Here is a tiny trained network, its code and every weight. The questions are about switching its units off for an input and a class, where a switched-off unit gives its printed mean instead of its output.

import numpy as np


def w(rows, s, z=0):
    codes = np.array(rows[::2]) - 128.0
    scale = np.full(codes.shape[1], s)
    scale[-1] = z or s
    return codes * scale


def norm(h):
    return h / np.sqrt((h * h).mean(-1, keepdims=True) + 1e-5)


def f(y):
    return np.maximum(y, 0)


def log_softmax(a):
    a = a - a.max(-1, keepdims=True)
    return a - np.log(np.exp(a).sum(-1, keepdims=True))


def net(x, mask):
    res = np.array(x, float).reshape(1, 2) / 4 @ E
    u = 0
    for l in range(4):
        y = f(norm(res) @ A[l][:, :-1].T + A[l][:, -1])
        res = res + np.where(mask[u : u + 3], y, B[l][:, -1]) @ B[l][:, :-1]
        u += 3
    return log_softmax(norm(res)[-1] @ U[:, :-1].T + U[:, -1])


A, B = {}, {}
E = w([
[158,45,79,134,131,196,190,181,122,166,97],'x0',
[156,142,62,107,96,5,153,193,136,151,175],'x1',
],0.012)
A[0] = w([
[133,58,145,131,235,171,128,164,112,1,216,252],'0.n1',
[155,186,125,101,134,118,47,70,40,125,136,135],'0.n2',
[77,77,143,194,127,180,133,206,215,57,182,41],'0.n3',
],0.0049,0.0019)
B[0] = w([
[207,146,106,174,74,111,164,127,175,104,254,240],'0.n1',
[167,133,59,182,143,111,109,175,120,125,152,255],'0.n2',
[112,93,96,96,112,41,172,161,241,238,155,169],'0.n3',
],0.0093,0.0032)
A[1] = w([
[222,170,86,197,122,128,139,177,124,130,175,31],'1.n1',
[159,145,183,1,154,78,175,173,201,149,87,2],'1.n2',
[128,185,151,167,237,198,157,6,117,138,5,80],'1.n3',
],0.0064,0.003)
B[1] = w([
[14,85,241,51,80,168,86,178,96,73,150,255],'1.n1',
[170,38,189,174,92,105,136,224,75,20,159,158],'1.n2',
[77,116,91,53,129,19,254,203,123,10,212,215],'1.n3',
],0.008,0.0053)
A[2] = w([
[22,135,190,47,169,155,55,135,135,151,128,27],'2.n1',
[112,254,117,145,161,94,48,7,138,105,133,2],'2.n2',
[136,101,219,124,78,152,108,160,90,91,68,33],'2.n3',
],0.0081,0.0009)
B[2] = w([
[121,56,126,152,122,210,157,102,252,162,152,203],'2.n1',
[205,130,85,171,138,167,146,101,98,234,73,253],'2.n2',
[137,128,141,159,138,204,98,78,127,124,154,188],'2.n3',
],0.013,0.0053)
A[3] = w([
[67,88,125,100,95,77,97,53,106,138,94,6],'3.n1',
[99,167,114,110,162,236,200,46,89,4,88,94],'3.n2',
[183,45,64,85,161,228,177,148,39,255,9,137],'3.n3',
],0.0051,0.0015)
B[3] = w([
[163,143,99,123,56,118,153,138,186,119,97,128],'3.n1',
[53,122,92,84,65,10,79,202,82,72,159,201],'3.n2',
[199,255,127,170,191,80,65,60,121,217,47,254],'3.n3',
],0.012,0.0062)
U = w([
[158,189,78,200,158,117,134,99,110,225,79,218],'0',
[61,117,106,112,96,68,156,220,88,75,190,189],'1',
[98,93,182,168,95,247,110,108,180,140,181,113],'2',
[56,138,186,129,143,157,120,98,146,126,69,2],'3',
],0.013,0.0034)

Each question gives the input, the list of numbers given to net, and the class t.
The units are the neurons (one row each of A and B). Each row of codes is followed by its name. A weight is (code - 128) times the scale printed after its matrix; where a second scale follows, it is the last column's (A, B and U).
mask holds one flag per neuron, layer by layer. A switched-off neuron (its flag False) gives its mean, the last column of its row in B, instead of its output. The means were averaged over made-up inputs and are rounded, as every weight is.
A unit's drop is (log p(t) with every unit on - log p(t) with that unit switched off) / (log p(t) with every unit on - log p(t) with every unit switched off).
The circuit of an input: a set's keep is (log p(t) with only the set's units on - log p(t) with every unit switched off) / (log p(t) with every unit on - log p(t) with every unit switched off). Starting from all 12 units, units are removed one at a time, each time the one whose removal leaves the highest keep (on an exact tie, the one counted first), for as long as the keep stays at least 0.8.
circuit, biggest first: the units of the circuit, biggest drop first
unit that matters most: the unit with the biggest drop
top k neurons: the k neurons with the biggest drops, biggest first
drop of u: that unit's drop, to one decimal
input [-7,-6], class 0: unit that matters most -> 2.n2
input [2,3], class 2: circuit, biggest first -> 1.n3, 2.n3, 1.n1
input [4,-6], class 1: top 2 neurons -> 2.n2, 1.n3
input [-6,-6], class 0: top 4 neurons -> 2.n2, 1.n1, 0.n2, 0.n1
input [6,-7], class 1: circuit, biggest first -> 1.n3, 3.n2
input [5,-5], class 0: top 2 neurons -> 1.n1, 0.n3
input [-3,-2], class 2: circuit, biggest first -> 0.n2, 1.n1, 2.n1
input [-6,-8], class 1: top 2 neurons -> 1.n3, 3.n2
input [-3,0], class 2: top 2 neurons -> 0.n2, 1.n1
input [0,3], class 2: top 4 neurons -> 1.n3, 2.n3, 1.n1, 0.n3
input [6,-8], class 1: top 2 neurons -> 1.n3, 2.n2
input [-1,3], class 2: top 2 neurons -> 1.n3, 1.n1
input [-3,2], class 2: top 2 neurons -> 1.n1, 0.n2
input [-3,-4], class 1: unit that matters most -> 1.n3
input [-7,6], class 0: top 3 neurons -> 2.n2, 1.n3, 3.n2
input [-8,6], class 0: top 2 neurons -> 2.n2, 1.n3
input [-7,-5], class 0: top 2 neurons -> 2.n2, 1.n1
input [-2,0], class 2: top 2 neurons -> 1.n1, 0.n2
input [-2,-4], class 1: drop of 1.n3 -> 1.0
input [-1,-5], class 1: top neuron -> 1.n3
input [-8,-5], class 0: drop of 2.n2 -> 4.2
input [2,-1], class 2: drop of 0.n1 -> 0.6
input [-7,-4], class 0: drop of 2.n2 -> 4.5
